Below is a small trained network, with its code and all its weights. Each question gives an input and a class and asks what happens when units are switched off, that is, made to give their printed mean instead of their output.

import numpy as np


def w(rows, s, z=0):
    codes = np.array(rows[::2]) - 128.0
    scale = np.full(codes.shape[1], s)
    scale[-1] = z or s
    return codes * scale


def norm(h):
    return h / np.sqrt((h * h).mean(-1, keepdims=True) + 1e-5)


def f(y):
    return y / 2 * (1 + np.tanh(0.7978845608 * (y + 0.044715 * y**3)))


def log_softmax(a):
    a = a - a.max(-1, keepdims=True)
    return a - np.log(np.exp(a).sum(-1, keepdims=True))


def net(x, mask):
    res = np.array(x, float).reshape(1, 8) / 4 @ E
    u = 0
    for l in range(2):
        y = f(norm(res) @ A[l][:, :-1].T + A[l][:, -1])
        res = res + np.where(mask[u : u + 16], y, B[l][:, -1]) @ B[l][:, :-1]
        u += 16
    return log_softmax(norm(res)[-1] @ U[:, :-1].T + U[:, -1])


A, B = {}, {}
E = w([
[185,196,102,112,52,80,201],'x0',
[103,179,113,39,176,210,196],'x1',
[114,185,161,135,90,143,89],'x2',
[187,162,80,147,161,142,68],'x3',
[202,83,165,156,124,197,153],'x4',
[135,121,129,131,131,131,132],'x5',
[146,176,178,167,207,92,148],'x6',
[189,94,174,3,141,64,59],'x7',
],0.0036)
A[0] = w([
[161,48,112,177,110,62,92,44],'0.n1',
[174,153,158,161,242,73,190,85],'0.n2',
[126,114,76,188,117,149,198,196],'0.n3',
[103,147,133,123,104,115,195,178],'0.n4',
[132,53,99,205,113,23,134,1],'0.n5',
[55,83,191,114,76,87,203,34],'0.n6',
[201,115,130,154,70,223,112,139],'0.n7',
[132,53,1,72,41,191,86,47],'0.n8',
[164,166,88,127,120,81,153,97],'0.n9',
[36,64,192,116,100,132,107,198],'0.n10',
[191,207,203,172,207,102,120,96],'0.n11',
[113,96,95,109,182,161,90,179],'0.n12',
[125,223,220,178,147,99,152,240],'0.n13',
[218,182,6,159,181,155,33,6],'0.n14',
[170,135,158,64,80,77,183,102],'0.n15',
[90,152,84,87,161,95,97,171],'0.n16',
],0.0068,0.0018)
B[0] = w([
[102,180,162,71,130,174,119,201],'0.n1',
[17,78,126,103,68,113,140,210],'0.n2',
[140,83,115,105,139,114,77,219],'0.n3',
[168,126,131,135,123,136,119,178],'0.n4',
[148,233,133,97,66,226,116,200],'0.n5',
[161,178,188,214,138,101,166,172],'0.n6',
[128,49,132,106,108,120,124,201],'0.n7',
[2,127,177,139,104,56,152,233],'0.n8',
[140,88,97,117,127,115,142,160],'0.n9',
[182,153,146,162,183,110,102,218],'0.n10',
[75,97,144,111,80,100,117,229],'0.n11',
[170,113,105,130,168,103,135,175],'0.n12',
[130,110,115,127,86,129,104,253],'0.n13',
[160,178,247,196,150,115,210,200],'0.n14',
[157,109,131,137,173,125,86,208],'0.n15',
[154,131,118,156,131,129,146,180],'0.n16',
],0.007,0.0031)
A[1] = w([
[145,156,161,172,95,158,19,221],'1.n1',
[108,112,143,162,98,218,182,110],'1.n2',
[76,140,82,96,156,169,151,160],'1.n3',
[136,75,97,153,178,126,181,131],'1.n4',
[106,117,55,223,99,187,139,130],'1.n5',
[48,117,155,156,115,55,102,153],'1.n6',
[103,148,31,217,136,115,127,120],'1.n7',
[140,129,149,199,119,162,195,73],'1.n8',
[91,173,113,61,178,193,204,77],'1.n9',
[211,142,64,120,26,65,169,184],'1.n10',
[122,74,72,188,210,88,86,1],'1.n11',
[151,159,138,42,154,34,73,131],'1.n12',
[127,186,136,174,195,165,71,224],'1.n13',
[185,181,182,204,168,60,254,53],'1.n14',
[126,160,116,135,132,166,145,80],'1.n15',
[132,146,169,42,173,85,183,146],'1.n16',
],0.0072,0.0023)
B[1] = w([
[138,155,46,57,116,187,183,243],'1.n1',
[163,137,169,87,96,116,89,171],'1.n2',
[186,134,145,106,90,128,147,136],'1.n3',
[166,160,73,126,47,133,112,145],'1.n4',
[146,176,185,89,182,37,38,178],'1.n5',
[123,97,109,125,96,148,196,253],'1.n6',
[172,104,122,148,81,18,17,157],'1.n7',
[150,146,169,122,118,122,107,158],'1.n8',
[121,195,65,77,40,222,173,140],'1.n9',
[70,79,72,120,255,195,152,217],'1.n10',
[104,120,95,139,162,194,121,132],'1.n11',
[134,139,122,194,113,81,100,249],'1.n12',
[136,89,73,110,139,106,207,181],'1.n13',
[166,138,148,177,149,137,175,211],'1.n14',
[106,151,117,86,51,104,100,112],'1.n15',
[121,184,106,148,67,165,61,211],'1.n16',
],0.0066,0.0043)
U = w([
[149,194,109,74,73,185,135,101],'0',
[14,97,183,144,82,78,161,59],'1',
[176,168,218,194,161,115,168,123],'2',
[179,134,149,119,145,62,7,67],'3',
[149,99,131,137,131,123,125,255],'4',
[133,119,117,126,133,139,145,241],'5',
[110,91,96,144,230,162,146,23],'6',
[128,128,144,140,124,130,145,175],'7',
],0.011,0.0036)

Each question gives the input, the list of numbers given to net, and the class t.
The units are the neurons (one row each of A and B). Each row of codes is followed by its name. A weight is (code - 128) times the scale printed after its matrix; where a second scale follows, it is the last column's (A, B and U).
mask holds one flag per neuron, layer by layer. A switched-off neuron (its flag False) gives its mean, the last column of its row in B, instead of its output. The means were averaged over made-up inputs and are rounded, as every weight is.
A unit's drop is (log p(t) with every unit on - log p(t) with that unit switched off) / (log p(t) with every unit on - log p(t) with every unit switched off).
The circuit of an input: a set's keep is (log p(t) with only the set's units on - log p(t) with every unit switched off) / (log p(t) with every unit on - log p(t) with every unit switched off). Starting from the 12 units with the biggest drops (on a tie, the unit counted first), units are removed one at a time, each time the one whose removal leaves the highest keep (on an exact tie, the one counted first), for as long as the keep stays at least 0.8.
units of the circuit, in order: the units of the circuit, biggest drop first
top k neurons: the k neurons with the biggest drops, biggest first
top k neurons in layer l: the k neurons of layer l with the biggest drops, biggest first
input [3,6,7,7,4,-5,-6,-6], class 2: top 2 neurons in layer 1 => (1.n1; 1.n5)
input [0,-7,-8,-8,3,2,-4,-1], class 2: units of the circuit, in order => (0.n6)
input [-8,-8,-8,0,6,1,4,3], class 0: units of the circuit, in order => (0.n5; 1.n1; 0.n1)
input [8,-3,6,-7,4,8,-7,-7], class 6: units of the circuit, in order => (1.n10; 0.n2)
input [-8,1,8,1,8,4,8,6], class 1: units of the circuit, in order => (0.n11; 0.n2)
input [4,-8,6,0,0,-8,-7,-3], class 0: units of the circuit, in order => (0.n5; 1.n1)
input [-3,-2,0,3,-3,6,6,-6], class 1: top 3 neurons => (0.n2; 0.n11; 1.n6)
input [2,-6,6,8,-7,2,1,8], class 2: units of the circuit, in order => (0.n14; 0.n3)
input [7,-8,5,3,2,7,6,0], class 0: top 4 neurons => (0.n5; 1.n1; 0.n8; 0.n1)
input [3,-8,-8,0,-7,4,8,7], class 0: top 3 neurons => (0.n5; 0.n1; 0.n8)
input [-1,-2,6,8,7,-5,8,-8], class 1: top 2 neurons => (0.n11; 0.n2)
input [-7,-8,7,-8,3,6,-3,0], class 0: top 3 neurons => (1.n1; 0.n5; 0.n14)
input [1,8,-7,-5,-5,-1,2,5], class 0: top 2 neurons => (1.n9; 1.n16)
input [5,-7,4,-8,1,6,-1,6], class 2: units of the circuit, in order => (0.n6; 0.n2)
input [1,6,-2,-1,7,-5,7,4], class 1: top neuron in layer 1 => (1.n1)
input [6,5,5,6,8,-4,3,8], class 3: top 3 neurons in layer 1 => (1.n6; 1.n12; 1.n16)
input [6,7,-7,-8,-2,3,-3,6], class 2: top 2 neurons => (0.n6; 1.n14)
input [-7,2,1,-6,-3,-3,-3,5], class 6: top 2 neurons in layer 1 => (1.n11; 1.n13)
input [0,0,-5,-3,-3,6,-7,7], class 1: top 2 neurons in layer 0 => (0.n8; 0.n3)
input [6,-4,6,3,1,6,4,-7], class 3: top 2 neurons => (1.n5; 1.n7)
input [-5,-7,-5,-1,-3,2,-5,6], class 0: top 2 neurons in layer 0 => (0.n5; 0.n1)
input [-8,-7,4,7,-3,7,0,0], class 6: top 3 neurons => (1.n1; 1.n13; 0.n6)
input [5,1,-3,2,2,2,-4,-4], class 6: top neuron => (1.n10)
